Below is a small trained network, with its code and all its weights. Each question gives an input and a target symbol and asks what happens when units are switched off, that is, made to give their printed mean instead of their output.

import numpy as np


def w(rows, s, z=0):
    codes = np.array(rows[::2]) - 128.0
    scale = np.full(codes.shape[1], s)
    scale[-1] = z or s
    return codes * scale


def norm(h):
    return h / np.sqrt((h * h).mean(-1, keepdims=True) + 1e-5)


def f(y):
    return np.maximum(y, 0)


def softmax(a):
    e = np.exp(a - a.max(-1, keepdims=True))
    return e / e.sum(-1, keepdims=True)


def log_softmax(a):
    a = a - a.max(-1, keepdims=True)
    return a - np.log(np.exp(a).sum(-1, keepdims=True))


def net(x, mask):
    ids = ['ΛΞΣΦΩαβγδζηθμπ'.index(c) for c in x.split()]
    T = len(ids)
    res = E[ids] + P[:T]
    q, k, v = (norm(res) @ M[0].T for M in (Q, K, V))
    z = softmax(np.where(np.tri(T) > 0, q @ k.T / 4**0.5, -1e9)) @ v
    res = res + np.where(mask[0], z, O[0][:, -1]) @ O[0][:, :-1]
    y = f(norm(res) @ A[0][:, :-1].T + A[0][:, -1])
    res = res + np.where(mask[1:17], y, B[0][:, -1]) @ B[0][:, :-1]
    return log_softmax(norm(res)[-1] @ U[:, :-1].T + U[:, -1])


Q, K, V, O, A, B = {}, {}, {}, {}, {}, {}
E = w([
[71,144,103,89,147,109,75,137,35,139],'Λ',
[96,189,141,20,207,72,74,129,64,130],'Ξ',
[206,122,79,195,193,141,158,161,110,182],'Σ',
[224,55,184,135,149,97,94,133,113,194],'Φ',
[161,59,144,152,190,36,171,81,87,63],'Ω',
[138,117,106,210,216,187,213,110,101,91],'α',
[136,126,122,26,177,143,79,183,137,56],'β',
[77,138,157,177,143,114,20,183,55,116],'γ',
[165,210,146,105,151,164,135,253,165,130],'δ',
[106,141,55,101,83,121,113,227,94,167],'ζ',
[71,66,168,67,107,181,161,183,31,98],'η',
[119,95,100,5,96,133,153,216,56,155],'θ',
[106,79,211,163,123,125,104,199,151,17],'μ',
[160,58,87,116,182,213,83,75,119,85],'π',
],0.007)
P = w([
[78,74,123,112,255,162,93,169,148,225],'0',
[111,101,131,121,228,134,86,173,141,196],'1',
[125,107,129,123,206,133,98,174,141,175],'2',
[145,113,121,129,185,134,97,177,130,160],'3',
[148,121,114,135,162,125,105,170,120,147],'4',
[166,126,118,139,145,126,110,170,118,132],'5',
[169,133,116,142,121,115,114,162,108,124],'6',
[182,147,114,144,103,119,119,155,100,121],'7',
[192,157,117,144,89,117,120,147,93,116],'8',
[206,174,115,148,68,108,135,140,91,104],'9',
[207,179,117,147,57,114,129,129,90,94],'10',
[217,183,105,152,51,103,140,146,79,97],'11',
],0.0043)
Q[0] = w([
[48,142,165,131,78,145,176,32,241,236],'head 0',
[184,128,92,139,224,102,156,136,129,150],'head 0',
[108,178,119,116,68,146,112,14,194,139],'head 0',
[137,93,124,194,145,97,185,8,161,203],'head 0',
],0.012)
K[0] = w([
[7,92,146,125,211,112,77,194,149,156],'head 0',
[100,117,136,124,19,146,145,159,121,90],'head 0',
[60,170,154,101,203,66,145,141,101,195],'head 0',
[54,180,121,39,104,137,101,254,149,73],'head 0',
],0.01)
V[0] = w([
[53,218,111,223,163,108,252,165,151,132],'head 0',
[142,75,3,235,159,91,90,44,224,109],'head 0',
[235,176,36,120,141,160,101,184,97,181],'head 0',
[107,68,154,134,65,32,131,165,199,245],'head 0',
],0.0056)
O[0] = w([
[34,234,141,170,201,88,218,206,107,184,26],'head 0',
[107,120,58,179,156,91,25,252,68,17,160],'head 0',
[91,63,47,165,138,90,114,158,235,170,254],'head 0',
[225,100,122,128,66,14,214,196,101,147,30],'head 0',
],0.0037,0.0036)
A[0] = w([
[216,175,120,159,71,55,55,179,111,110,77],'neuron 0',
[185,140,18,137,211,71,106,133,140,112,133],'neuron 1',
[164,73,132,83,64,81,101,125,103,149,118],'neuron 2',
[45,91,134,80,113,70,122,136,160,123,172],'neuron 3',
[66,118,229,191,54,116,68,128,127,122,71],'neuron 4',
[71,98,160,143,129,48,138,87,180,61,191],'neuron 5',
[137,147,109,188,136,163,97,106,63,205,115],'neuron 6',
[50,132,68,153,199,149,185,81,125,108,189],'neuron 7',
[67,78,159,147,133,98,144,83,68,131,189],'neuron 8',
[167,205,203,156,134,155,119,174,199,208,124],'neuron 9',
[83,60,139,207,49,122,173,209,122,85,167],'neuron 10',
[117,128,106,103,83,173,162,100,62,196,69],'neuron 11',
[154,106,194,55,115,182,180,144,167,136,64],'neuron 12',
[84,207,48,121,77,101,88,207,108,105,158],'neuron 13',
[176,82,101,254,181,115,151,104,133,103,164],'neuron 14',
[126,162,109,210,172,78,90,106,94,148,4],'neuron 15',
],0.0063,0.0026)
B[0] = w([
[62,76,181,110,105,2,85,195,147,105,207],'neuron 0',
[113,147,157,227,39,156,113,52,123,138,236],'neuron 1',
[144,91,131,107,224,136,156,177,163,102,192],'neuron 2',
[157,198,73,146,112,116,87,111,127,118,184],'neuron 3',
[121,112,72,51,203,144,227,86,129,142,176],'neuron 4',
[163,142,162,112,100,148,104,176,66,74,181],'neuron 5',
[194,124,173,225,139,131,119,106,168,90,163],'neuron 6',
[165,56,227,61,123,173,158,162,178,149,176],'neuron 7',
[97,115,129,147,55,68,166,108,137,85,165],'neuron 8',
[106,128,151,52,29,103,147,124,151,76,165],'neuron 9',
[212,170,219,181,106,132,128,45,102,214,217],'neuron 10',
[119,143,120,141,196,53,139,127,104,135,153],'neuron 11',
[119,142,82,207,64,156,97,152,45,110,180],'neuron 12',
[198,170,56,99,149,150,217,73,145,57,255],'neuron 13',
[65,233,37,88,175,121,87,191,110,98,212],'neuron 14',
[53,129,162,130,175,136,222,113,139,159,152],'neuron 15',
],0.0079,0.0054)
U = w([
[179,47,203,136,126,76,86,172,190,160,61],'Λ',
[107,189,166,23,143,100,70,57,120,210,54],'Ξ',
[120,183,123,122,196,225,202,144,169,139,107],'Σ',
[115,91,56,106,168,107,131,201,70,207,74],'Φ',
[2,106,118,186,85,97,145,140,52,141,52],'Ω',
[11,89,172,135,167,123,175,110,177,135,104],'α',
[128,105,94,113,153,176,47,84,185,69,138],'β',
[98,110,147,182,215,75,132,68,140,149,110],'γ',
[63,161,151,67,30,124,141,169,220,139,121],'δ',
[184,217,93,224,96,96,131,124,180,164,89],'ζ',
[160,102,195,135,57,171,174,69,70,151,136],'η',
[196,104,13,72,124,101,194,125,148,153,174],'θ',
[189,179,179,125,137,98,157,166,52,33,254],'μ',
[117,102,94,140,105,225,32,137,110,111,126],'π',
],0.0073,0.0032)

Each question gives the input, a string of symbols that net reads in full, and the target symbol t.
The units are the heads (4 rows each of Q, K, V and O) and the neurons (one row each of A and B). Each row of codes is followed by its name. A weight is (code - 128) times the scale printed after its matrix; where a second scale follows, it is the last column's (O, A, B and U).
mask holds one flag per unit, heads first, then neurons. A switched-off unit (its flag False) gives its mean, the last column of its rows in O or B, instead of its output. The means were averaged over made-up inputs and are rounded, as every weight is.
A unit's drop is (log p(t) with every unit on - log p(t) with that unit switched off) / (log p(t) with every unit on - log p(t) with every unit switched off).
The circuit of an input: a set's keep is (log p(t) with only the set's units on - log p(t) with every unit switched off) / (log p(t) with every unit on - log p(t) with every unit switched off). Starting from the 12 units with the biggest drops (on a tie, the unit counted first), units are removed one at a time, each time the one whose removal leaves the highest keep (on an exact tie, the one counted first), for as long as the keep stays at least 0.8.
units of the circuit, in order: the units of the circuit, biggest drop first
k most important neurons: the k neurons with the biggest drops, biggest first
drop of u: that unit's drop, to one decimal
input μ δ Ω θ Φ, target θ: units of the circuit, in order => [head 0; neuron 10]
input γ Λ Λ, target γ: units of the circuit, in order => [head 0; neuron 11; neuron 5; neuron 6]
input μ μ β Σ Φ δ, target Λ: units of the circuit, in order => [head 0; neuron 0]
input β ζ ζ Λ μ θ μ γ Λ μ γ δ, target δ: units of the circuit, in order => [neuron 9]
input Λ η Ξ μ μ Λ Ξ Ξ δ, target δ: units of the circuit, in order => [neuron 9; head 0]
input Ω μ α β θ θ, target Σ: units of the circuit, in order => [head 0; neuron 0]
input π θ β β Ξ μ ζ β β θ Ξ Ξ, target θ: units of the circuit, in order => [head 0; neuron 10]
input Φ γ μ, target Λ: units of the circuit, in order => [head 0; neuron 13]
input μ η μ Φ θ μ μ α η Σ, target η: 2 most important neurons => [neuron 9; neuron 13]
input μ θ θ α, target θ: units of the circuit, in order => [head 0; neuron 1]
input β μ α θ ζ Ξ, target Σ: units of the circuit, in order => [head 0; neuron 7; neuron 0]
input θ η δ μ Φ Σ μ η Ξ, target ζ: 3 most important neurons => [neuron 1; neuron 3; neuron 13]
input β β π μ, target β: 2 most important neurons => [neuron 4; neuron 12]
input μ π Ω π δ μ η α θ μ, target Σ: most important neuron => [neuron 4]
input μ Λ β, target π: 4 most important neurons => [neuron 12; neuron 13; neuron 10; neuron 0]
input Φ η Ξ β Ω, target β: units of the circuit, in order => [head 0; neuron 14]
input μ η θ θ μ Σ β Ξ θ Λ δ γ, target ζ: 3 most important neurons => [neuron 10; neuron 13; neuron 1]
input ζ θ Ω, target θ: 3 most important neurons => [neuron 0; neuron 10; neuron 14]
input Ξ π α θ Λ, target Σ: drop of neuron 7 => 0.2
input Ξ Σ Ω α Σ π Ξ γ β, target β: drop of neuron 2 => 0.0
input π μ π ζ, target β: drop of neuron 8 => 0.0
input Ω Φ π Σ μ Λ Ξ δ μ θ Λ, target ζ: drop of neuron 4 => 0.1
input η Ξ α, target η: most important neuron => [neuron 12]
